Below are the code and all the weights of a small trained network. Each question names an input and a target symbol and asks about switching units off, where a switched-off unit gives its printed mean instead of its output.

import numpy as np


def w(rows, s, z=0):
    codes = np.array(rows[::2]) - 128.0
    scale = np.full(codes.shape[1], s)
    scale[-1] = z or s
    return codes * scale


def norm(h):
    return h / np.sqrt((h * h).mean(-1, keepdims=True) + 1e-5)


def f(y):
    return np.maximum(y, 0)


def softmax(a):
    e = np.exp(a - a.max(-1, keepdims=True))
    return e / e.sum(-1, keepdims=True)


def log_softmax(a):
    a = a - a.max(-1, keepdims=True)
    return a - np.log(np.exp(a).sum(-1, keepdims=True))


def net(x, mask):
    ids = ['αβδεζηθμξπστφψω'.index(c) for c in x.split()]
    T = len(ids)
    res = E[ids] + P[:T]
    r = norm(res)
    for j in range(2):
        rows = slice(3 * j, 3 * j + 3)
        q, k, v = (r @ M[0][rows].T for M in (Q, K, V))
        z = softmax(np.where(np.tri(T) > 0, q @ k.T / 3**0.5, -1e9)) @ v
        o = O[0][rows]
        res = res + np.where(mask[j], z, o[:, -1]) @ o[:, :-1]
    y = f(norm(res) @ A[0][:, :-1].T + A[0][:, -1])
    res = res + np.where(mask[2:6], y, B[0][:, -1]) @ B[0][:, :-1]
    return log_softmax(norm(res)[-1] @ U[:, :-1].T + U[:, -1])


Q, K, V, O, A, B = {}, {}, {}, {}, {}, {}
E = w([
[156,144,149,160],'α',
[174,134,137,135],'β',
[139,125,106,97],'δ',
[141,122,115,93],'ε',
[106,127,56,146],'ζ',
[173,136,163,131],'η',
[126,135,137,142],'θ',
[135,130,96,116],'μ',
[116,129,103,125],'ξ',
[175,141,162,133],'π',
[158,137,128,160],'σ',
[196,82,78,103],'τ',
[175,132,157,114],'φ',
[82,254,142,145],'ψ',
[180,126,156,132],'ω',
],0.03)
P = w([
[79,99,116,88],'0',
[123,118,62,131],'1',
[177,150,98,41],'2',
[154,118,152,25],'3',
[59,6,144,186],'4',
[103,50,57,212],'5',
[155,174,56,118],'6',
[151,98,167,47],'7',
[90,71,165,182],'8',
[94,35,134,231],'9',
],0.012)
Q[0] = w([
[117,107,86,199],'H0',
[128,147,68,105],'H0',
[187,187,105,154],'H0',
[189,164,252,158],'H1',
[138,115,107,126],'H1',
[97,134,119,168],'H1',
],0.02)
K[0] = w([
[190,250,81,96],'H0',
[179,107,170,79],'H0',
[70,205,197,47],'H0',
[135,10,112,164],'H1',
[110,184,127,102],'H1',
[207,131,31,143],'H1',
],0.013)
V[0] = w([
[218,13,73,61],'H0',
[49,171,76,132],'H0',
[26,166,230,92],'H0',
[143,111,200,120],'H1',
[207,103,48,174],'H1',
[186,7,141,101],'H1',
],0.015)
O[0] = w([
[60,50,201,74,106],'H0',
[205,62,70,113,68],'H0',
[144,72,128,249,70],'H0',
[156,168,131,188,161],'H1',
[207,132,134,74,254],'H1',
[215,130,203,190,231],'H1',
],0.015,0.0077)
A[0] = w([
[64,90,205,247,91],'N0',
[204,39,86,248,110],'N1',
[79,133,92,104,245],'N2',
[169,167,164,68,253],'N3',
],0.015,0.0048)
B[0] = w([
[62,108,21,120,148],'N0',
[250,72,196,138,194],'N1',
[98,212,86,150,154],'N2',
[129,126,68,184,250],'N3',
],0.021,0.013)
U = w([
[208,58,82,98,160],'α',
[179,53,87,149,119],'β',
[121,126,118,142,64],'δ',
[145,196,229,53,231],'ε',
[95,87,128,170,114],'ζ',
[184,131,156,71,78],'η',
[227,223,111,2,2],'θ',
[94,110,114,164,140],'μ',
[110,24,149,117,222],'ξ',
[182,120,83,76,53],'π',
[192,95,86,118,93],'σ',
[177,78,91,30,142],'τ',
[122,130,182,162,90],'φ',
[182,241,63,191,176],'ψ',
[157,88,140,108,111],'ω',
],0.009,0.0044)

Each question gives the input, a string of symbols that net reads in full, and the target symbol t.
The units are the heads (3 rows each of Q, K, V and O) and the neurons (one row each of A and B). Each row of codes is followed by its name. A weight is (code - 128) times the scale printed after its matrix; where a second scale follows, it is the last column's (O, A, B and U).
mask holds one flag per unit, heads first, then neurons. A switched-off unit (its flag False) gives its mean, the last column of its rows in O or B, instead of its output. The means were averaged over made-up inputs and are rounded, as every weight is.
A unit's drop is (log p(t) with every unit on - log p(t) with that unit switched off) / (log p(t) with every unit on - log p(t) with every unit switched off).
The circuit of an input: a set's keep is (log p(t) with only the set's units on - log p(t) with every unit switched off) / (log p(t) with every unit on - log p(t) with every unit switched off). Starting from all 6 units, units are removed one at a time, each time the one whose removal leaves the highest keep (on an exact tie, the one counted first), for as long as the keep stays at least 0.8.
units of the circuit, in order: the units of the circuit, biggest drop first
unit that matters most: the unit with the biggest drop
k most important neurons: the k neurons with the biggest drops, biggest first
heads that matter: for each layer, one digit per head in row order, 1 if its drop is at least 0.15 and else 0, layers parted by /
drop of u: that unit's drop, to one decimal
input β α π β α σ φ, target ε: units of the circuit, in order => (H0)
input α α α σ α α ω μ, target ψ: units of the circuit, in order => (H0 N1)
input α α ω φ, target ψ: units of the circuit, in order => (N1 H1)
input α α β σ ε, target ψ: heads that matter => 10
input α τ β δ, target ψ: heads that matter => 01
input β φ α α ε α ε β, target ξ: units of the circuit, in order => (H0 N0 H1)
input μ α β ε α α, target ε: heads that matter => 11
input σ α σ σ, target θ: units of the circuit, in order => (H0 H1 N3)
input ω α α ε α, target ψ: units of the circuit, in order => (H0 N3)
input α α φ, target ψ: units of the circuit, in order => (N1 H0)
input β β α π, target ε: heads that matter => 10
input θ β π ω δ, target ε: heads that matter => 10
input α ξ α ε σ α α, target ξ: units of the circuit, in order => (H0 N0)
input ξ α β α α β, target ε: heads that matter => 11
input β η β α α η α η, target ψ: unit that matters most => N1
input α α β α α, target ψ: 2 most important neurons => (N3 N1)
input τ τ α α π ε τ, target ψ: 2 most important neurons => (N1 N0)
input α β ε, target ψ: heads that matter => 00
input β ε τ, target ε: drop of N2 => 0.0
input α α α δ, target ψ: drop of H1 => 0.1
input β α α ψ ω ε η ω, target ε: drop of N1 => 0.2
input ξ σ α δ α, target θ: drop of H0 => 0.9
